Below is a small trained network, with its code and all its weights. Each question gives an input and a class and asks what happens when units are switched off, that is, made to give their printed mean instead of their output.

import numpy as np


def w(rows, s, z=0):
    codes = np.array(rows[::2]) - 128.0
    scale = np.full(codes.shape[1], s)
    scale[-1] = z or s
    return codes * scale


def f(y):
    return np.maximum(y, 0)


def log_softmax(a):
    a = a - a.max(-1, keepdims=True)
    return a - np.log(np.exp(a).sum(-1, keepdims=True))


def net(x, mask):
    res = np.array(x, float).reshape(1, 7) / 4 @ E
    y = f(res @ A[0][:, :-1].T + A[0][:, -1])
    res = res + np.where(mask, y, B[0][:, -1]) @ B[0][:, :-1]
    return log_softmax(res[-1] @ U[:, :-1].T + U[:, -1])


A, B = {}, {}
E = w([
[115,126,117,138],'x0',
[27,192,214,133],'x1',
[123,119,128,123],'x2',
[136,130,134,123],'x3',
[119,127,121,134],'x4',
[143,45,193,254],'x5',
[113,126,118,135],'x6',
],0.0084)
A[0] = w([
[172,49,96,128,181],'N1',
[198,78,47,127,216],'N2',
[113,218,63,13,243],'N3',
[107,198,41,3,254],'N4',
[43,205,235,135,191],'N5',
[219,79,58,115,217],'N6',
[138,41,207,246,192],'N7',
[180,52,58,96,218],'N8',
[42,199,210,148,187],'N9',
],0.0063,0.0046)
B[0] = w([
[162,98,108,191,174],'N1',
[233,114,72,214,196],'N2',
[107,214,58,91,249],'N3',
[127,224,13,116,255],'N4',
[13,125,179,63,225],'N5',
[182,129,81,191,200],'N6',
[123,13,254,158,220],'N7',
[211,140,64,184,195],'N8',
[32,119,171,72,216],'N9',
],0.0081,0.0091)
U = w([
[203,179,47,151,253],'0',
[217,37,155,217,57],'1',
[76,171,119,2,81],'2',
[86,53,241,107,128],'3',
],0.0072,0.00046)

Each question gives the input, the list of numbers given to net, and the class t.
The units are the neurons (one row each of A and B). Each row of codes is followed by its name. A weight is (code - 128) times the scale printed after its matrix; where a second scale follows, it is the last column's (A, B and U).
mask holds one flag per neuron, in row order. A switched-off neuron (its flag False) gives its mean, the last column of its row in B, instead of its output. The means were averaged over made-up inputs and are rounded, as every weight is.
A unit's drop is (log p(t) with every unit on - log p(t) with that unit switched off) / (log p(t) with every unit on - log p(t) with every unit switched off).
The circuit of an input: a set's keep is (log p(t) with only the set's units on - log p(t) with every unit switched off) / (log p(t) with every unit on - log p(t) with every unit switched off). Starting from all 9 units, units are removed one at a time, each time the one whose removal leaves the highest keep (on an exact tie, the one counted first), for as long as the keep stays at least 0.8.
circuit, biggest first: the units of the circuit, biggest drop first
k most important neurons: the k neurons with the biggest drops, biggest first
drop of u: that unit's drop, to one decimal
input [0,-3,0,8,7,1,1], class 1: circuit, biggest first	(N4, N3)
input [-2,-6,8,-6,1,1,1], class 1: 2 most important neurons	(N3, N4)
input [-8,-1,4,-6,5,-6,8], class 0: circuit, biggest first	(N5, N9)
input [7,-1,8,4,1,1,-5], class 1: circuit, biggest first	(N4, N3, N5)
input [-8,-7,1,-2,2,1,3], class 1: circuit, biggest first	(N3, N4)
input [-4,3,6,6,-8,1,-6], class 3: 2 most important neurons	(N4, N3)
input [5,7,0,-2,-3,2,6], class 3: most important neuron	(N4)
input [7,-5,6,7,2,2,2], class 1: 2 most important neurons	(N4, N3)
input [-5,-5,0,-6,-4,1,2], class 1: drop of N4	0.4
input [-6,-1,2,-2,-7,1,4], class 1: drop of N4	0.4
input [4,-3,8,-1,1,-8,-1], class 0: drop of N6	0.0
